Here is a tiny trained network, its code and every weight. The questions are about switching its units off for an input and a target symbol, where a switched-off unit gives its printed mean instead of its output.

import numpy as np


def w(rows, s, z=0):
    codes = np.array(rows[::2]) - 128.0
    scale = np.full(codes.shape[1], s)
    scale[-1] = z or s
    return codes * scale


def f(y):
    return np.maximum(y, 0)


def softmax(a):
    e = np.exp(a - a.max(-1, keepdims=True))
    return e / e.sum(-1, keepdims=True)


def log_softmax(a):
    a = a - a.max(-1, keepdims=True)
    return a - np.log(np.exp(a).sum(-1, keepdims=True))


def net(x, mask):
    ids = ['αβγδεηλμξπτφψω'.index(c) for c in x.split()]
    T = len(ids)
    res = E[ids] + P[:T]
    u = 0
    for l in range(2):
        r = res
        for j in range(2):
            rows = slice(4 * j, 4 * j + 4)
            q, k, v = (r @ M[l][rows].T for M in (Q, K, V))
            z = softmax(np.where(np.tri(T) > 0, q @ k.T / 4**0.5, -1e9)) @ v
            o = O[l][rows]
            res = res + np.where(mask[u + j], z, o[:, -1]) @ o[:, :-1]
        u += 2
        y = f(res @ A[l][:, :-1].T + A[l][:, -1])
        res = res + np.where(mask[u : u + 8], y, B[l][:, -1]) @ B[l][:, :-1]
        u += 8
    return log_softmax(res[-1] @ U[:, :-1].T + U[:, -1])


Q, K, V, O, A, B = {}, {}, {}, {}, {}, {}
E = w([
[127,96,55,91,106,155,102,215,71,138],'α',
[113,167,135,144,67,97,79,154,103,90],'β',
[116,125,61,120,89,147,158,66,161,190],'γ',
[153,101,143,87,113,75,84,140,55,129],'δ',
[188,117,143,160,156,102,120,92,131,117],'ε',
[123,84,128,74,94,110,79,73,138,146],'η',
[176,178,91,137,106,121,115,145,177,99],'λ',
[92,215,67,58,197,124,104,106,98,104],'μ',
[76,152,132,137,151,103,135,54,58,141],'ξ',
[187,130,111,179,120,123,135,151,137,120],'π',
[141,180,125,72,2,116,129,115,140,168],'τ',
[70,92,127,122,150,113,161,156,177,105],'φ',
[103,90,90,160,74,171,81,115,78,109],'ψ',
[138,99,152,175,64,122,142,108,79,153],'ω',
],0.0066)
P = w([
[125,163,215,79,106,230,155,136,79,105],'0',
[149,131,106,110,122,145,91,145,161,116],'1',
[132,104,69,128,84,91,110,102,140,77],'2',
[121,101,46,147,71,57,101,100,141,87],'3',
[109,94,28,165,69,27,76,117,142,92],'4',
[100,110,3,187,78,3,41,146,148,183],'5',
],0.0025)
Q[0] = w([
[46,163,157,170,7,79,39,126,3,100],'0.h1',
[111,154,244,182,66,194,85,100,81,161],'0.h1',
[179,200,75,230,112,147,204,179,156,85],'0.h1',
[176,173,131,187,221,139,141,158,132,116],'0.h1',
[91,183,121,145,157,114,154,114,129,151],'0.h2',
[133,124,141,116,113,121,99,177,151,127],'0.h2',
[112,90,74,164,120,57,94,119,125,152],'0.h2',
[92,134,242,115,166,196,158,165,150,180],'0.h2',
],0.019)
K[0] = w([
[224,44,88,86,107,72,56,252,26,108],'0.h1',
[220,214,105,112,94,104,45,156,32,137],'0.h1',
[122,146,144,193,167,213,236,195,82,104],'0.h1',
[168,145,138,178,171,207,162,96,163,96],'0.h1',
[164,71,137,122,80,148,108,147,128,128],'0.h2',
[133,133,120,135,158,134,154,78,97,148],'0.h2',
[133,125,58,183,122,76,132,136,126,102],'0.h2',
[189,183,179,58,121,237,151,124,87,134],'0.h2',
],0.019)
V[0] = w([
[159,61,128,155,175,163,160,134,97,136],'0.h1',
[111,86,102,42,123,122,127,185,76,197],'0.h1',
[141,122,195,69,162,103,132,107,91,118],'0.h1',
[147,118,163,140,134,64,69,103,115,108],'0.h1',
[131,130,112,118,159,140,87,163,104,109],'0.h2',
[119,119,117,146,138,115,142,132,142,123],'0.h2',
[247,225,108,81,72,175,76,63,37,178],'0.h2',
[120,123,143,159,94,103,185,92,160,157],'0.h2',
],0.011)
O[0] = w([
[144,87,127,121,191,185,143,100,149,165,89],'0.h1',
[137,97,70,100,69,104,164,44,180,150,138],'0.h1',
[123,118,194,104,114,155,40,84,182,75,96],'0.h1',
[186,68,154,50,106,78,88,163,110,135,110],'0.h1',
[119,117,112,160,141,120,75,131,136,75,140],'0.h2',
[146,130,126,119,140,116,123,148,132,166,147],'0.h2',
[147,127,133,101,100,154,232,63,112,1,2],'0.h2',
[157,128,138,88,124,133,183,134,121,211,115],'0.h2',
],0.0066,0.0026)
A[0] = w([
[77,101,245,104,197,168,133,144,145,146,77],'0.n1',
[78,86,99,142,123,188,130,196,16,110,124],'0.n2',
[254,147,102,192,156,91,115,146,182,94,58],'0.n3',
[123,109,143,127,121,127,144,151,127,130,3],'0.n4',
[189,152,198,163,127,149,226,130,154,124,95],'0.n5',
[84,144,220,136,186,95,134,92,32,149,23],'0.n6',
[44,68,152,143,166,104,176,168,218,106,179],'0.n7',
[80,114,163,131,145,168,192,103,77,170,13],'0.n8',
],0.009,0.0015)
B[0] = w([
[166,132,108,43,144,193,204,171,143,95,154],'0.n1',
[79,68,63,163,83,205,51,128,70,93,163],'0.n2',
[168,185,155,203,127,140,116,99,240,90,196],'0.n3',
[96,107,114,138,109,119,148,135,115,139,128],'0.n4',
[150,101,143,48,140,121,221,225,98,180,154],'0.n5',
[45,142,115,62,141,113,69,44,95,133,133],'0.n6',
[2,114,179,111,89,100,191,166,160,86,251],'0.n7',
[199,196,110,49,159,170,182,100,83,211,133],'0.n8',
],0.0071,0.003)
Q[1] = w([
[5,54,127,121,140,123,179,181,159,126],'1.h1',
[190,94,166,187,91,103,134,170,171,97],'1.h1',
[205,156,144,193,223,170,160,132,206,111],'1.h1',
[130,126,47,139,97,163,119,94,98,151],'1.h1',
[133,54,158,185,48,104,173,141,181,156],'1.h2',
[86,76,145,88,95,150,85,137,76,152],'1.h2',
[241,143,129,140,124,175,138,131,86,142],'1.h2',
[165,124,99,163,78,126,85,74,165,111],'1.h2',
],0.028)
K[1] = w([
[114,135,110,173,149,127,57,141,141,215],'1.h1',
[139,104,204,119,127,171,109,164,65,127],'1.h1',
[99,154,160,88,146,252,133,127,158,114],'1.h1',
[136,86,60,169,120,124,152,102,117,111],'1.h1',
[177,75,160,176,51,115,137,175,143,216],'1.h2',
[86,79,87,140,102,60,93,126,107,105],'1.h2',
[128,80,157,104,94,169,194,135,112,71],'1.h2',
[213,124,117,162,104,92,163,126,127,115],'1.h2',
],0.026)
V[1] = w([
[121,148,102,16,191,127,133,202,151,115],'1.h1',
[203,152,200,161,141,90,103,191,75,63],'1.h1',
[94,137,75,176,97,149,162,245,123,130],'1.h1',
[137,2,190,153,179,142,154,136,64,176],'1.h1',
[184,84,166,176,65,164,121,129,224,126],'1.h2',
[203,147,93,167,120,182,64,106,82,162],'1.h2',
[112,141,155,146,121,131,185,169,118,156],'1.h2',
[145,177,124,138,213,107,147,99,131,175],'1.h2',
],0.015)
O[1] = w([
[69,63,100,156,87,178,84,138,36,83,212],'1.h1',
[125,162,245,161,123,122,127,254,110,118,74],'1.h1',
[240,158,141,138,132,234,99,114,71,149,254],'1.h1',
[113,53,241,215,158,142,127,62,212,136,53],'1.h1',
[218,62,149,96,112,95,201,145,90,199,133],'1.h2',
[160,123,175,125,83,134,195,84,58,41,46],'1.h2',
[125,210,134,123,111,96,95,152,127,172,144],'1.h2',
[78,194,101,88,142,86,174,135,173,51,64],'1.h2',
],0.0082,0.0067)
A[1] = w([
[104,125,195,180,168,115,153,166,165,122,87],'1.n1',
[153,172,194,126,153,82,190,161,199,149,109],'1.n2',
[152,163,220,171,113,148,149,108,189,158,167],'1.n3',
[153,153,117,126,172,103,190,81,157,170,60],'1.n4',
[139,161,183,172,126,110,119,170,102,129,135],'1.n5',
[155,155,147,135,174,98,154,117,253,107,21],'1.n6',
[116,73,143,118,85,79,126,111,151,138,106],'1.n7',
[108,135,161,143,134,106,166,137,208,106,5],'1.n8',
],0.015,0.0023)
B[1] = w([
[70,67,44,147,85,135,187,142,132,142,187],'1.n1',
[161,109,91,138,251,114,144,133,121,94,189],'1.n2',
[63,156,189,69,146,127,123,79,63,188,214],'1.n3',
[120,154,148,127,112,156,172,120,221,136,169],'1.n4',
[128,133,185,120,109,168,127,150,184,83,253],'1.n5',
[176,211,116,182,87,77,72,108,82,121,167],'1.n6',
[112,87,170,102,113,72,80,108,153,118,199],'1.n7',
[144,158,155,234,85,128,147,158,108,163,168],'1.n8',
],0.014,0.0058)
U = w([
[134,141,104,104,96,155,188,93,214,146,85],'α',
[163,158,176,141,81,166,104,181,160,82,140],'β',
[77,75,127,171,83,144,176,154,131,129,36],'γ',
[129,66,161,75,96,67,74,100,151,104,126],'δ',
[159,96,127,76,239,143,150,152,150,104,77],'ε',
[118,119,77,147,191,154,31,174,156,227,194],'η',
[148,116,101,186,176,103,153,157,119,118,81],'λ',
[165,168,136,122,151,105,137,114,122,153,98],'μ',
[45,196,88,118,152,123,91,87,119,4,174],'ξ',
[132,140,144,157,137,99,127,105,126,132,116],'π',
[174,160,93,40,50,68,201,197,38,219,154],'τ',
[106,169,144,166,73,93,110,112,87,145,4],'φ',
[197,71,122,187,111,189,147,40,59,83,210],'ψ',
[69,149,199,66,154,147,169,88,108,159,160],'ω',
],0.0036,0.0022)

Each question gives the input, a string of symbols that net reads in full, and the target symbol t.
The units are the heads (4 rows each of Q, K, V and O) and the neurons (one row each of A and B). Each row of codes is followed by its name. A weight is (code - 128) times the scale printed after its matrix; where a second scale follows, it is the last column's (O, A, B and U).
mask holds one flag per unit, layer by layer, with each layer's heads first. A switched-off unit (its flag False) gives its mean, the last column of its rows in O or B, instead of its output. The means were averaged over made-up inputs and are rounded, as every weight is.
A unit's drop is (log p(t) with every unit on - log p(t) with that unit switched off) / (log p(t) with every unit on - log p(t) with every unit switched off).
The circuit of an input: a set's keep is (log p(t) with only the set's units on - log p(t) with every unit switched off) / (log p(t) with every unit on - log p(t) with every unit switched off). Starting from the 12 units with the biggest drops (on a tie, the unit counted first), units are removed one at a time, each time the one whose removal leaves the highest keep (on an exact tie, the one counted first), for as long as the keep stays at least 0.8.
units of the circuit, in order: the units of the circuit, biggest drop first
unit that matters most: the unit with the biggest drop
top k neurons: the k neurons with the biggest drops, biggest first
top k neurons in layer l: the k neurons of layer l with the biggest drops, biggest first
heads that matter: for each layer, one digit per head in row order, 1 if its drop is at least 0.15 and else 0, layers parted by /
input φ φ φ φ φ φ, target η: heads that matter : 00 / 01
input λ λ λ φ α φ, target ψ: heads that matter : 01 / 11
input α μ ψ, target α: units of the circuit, in order : (1.h1 0.h1 1.n4)
input φ ε π, target ψ: top 2 neurons : (0.n1 0.n7)
input φ λ δ φ, target τ: heads that matter : 01 / 11
input λ ε ψ ω, target ω: top neuron in layer 0 : (0.n2)
input τ α φ ε ω λ, target η: heads that matter : 11 / 01
input λ φ μ φ τ, target τ: heads that matter : 10 / 10
input μ φ φ, target η: units of the circuit, in order : (0.h2 1.h2 0.n7)
input λ φ φ φ φ ε, target β: heads that matter : 11 / 10
input π φ ε, target ω: heads that matter : 11 / 10
input ψ φ τ β γ λ, target μ: heads that matter : 01 / 10
input α ε φ ω, target α: units of the circuit, in order : (0.h1 1.n4 1.h1)
input ω φ φ φ ψ φ, target ω: top 2 neurons : (1.n3 0.n7)
input φ μ μ φ μ φ, target ξ: unit that matters most : 1.h2
input φ φ φ ξ φ, target φ: heads that matter : 00 / 11
input λ μ α φ τ, target α: units of the circuit, in order : (0.h1 1.h1 1.n4)
input φ ψ φ, target ω: top 3 neurons : (0.n1 0.n7 1.n3)
input φ λ α, target ψ: units of the circuit, in order : (1.h2 0.n2 1.h1)
input π α φ δ φ, target γ: heads that matter : 01 / 11
input φ φ φ μ γ λ, target ψ: heads that matter : 00 / 11
input α φ ψ ε λ, target α: top 2 neurons : (1.n4 0.n2)
input δ φ μ λ ψ, target δ: heads that matter : 10 / 11
input φ φ φ ξ, target ξ: unit that matters most : 1.h2
input φ π μ μ φ, target ε: heads that matter : 01 / 11
input ξ λ λ, target δ: heads that matter : 10 / 11
input π φ φ ε λ ψ, target ψ: heads that matter : 10 / 01
input λ φ ε λ, target β: unit that matters most : 0.h2
input φ γ ε ε φ, target α: top 2 neurons : (0.n1 0.n7)
input φ η φ, target δ: top 3 neurons : (0.n7 0.n1 1.n7)
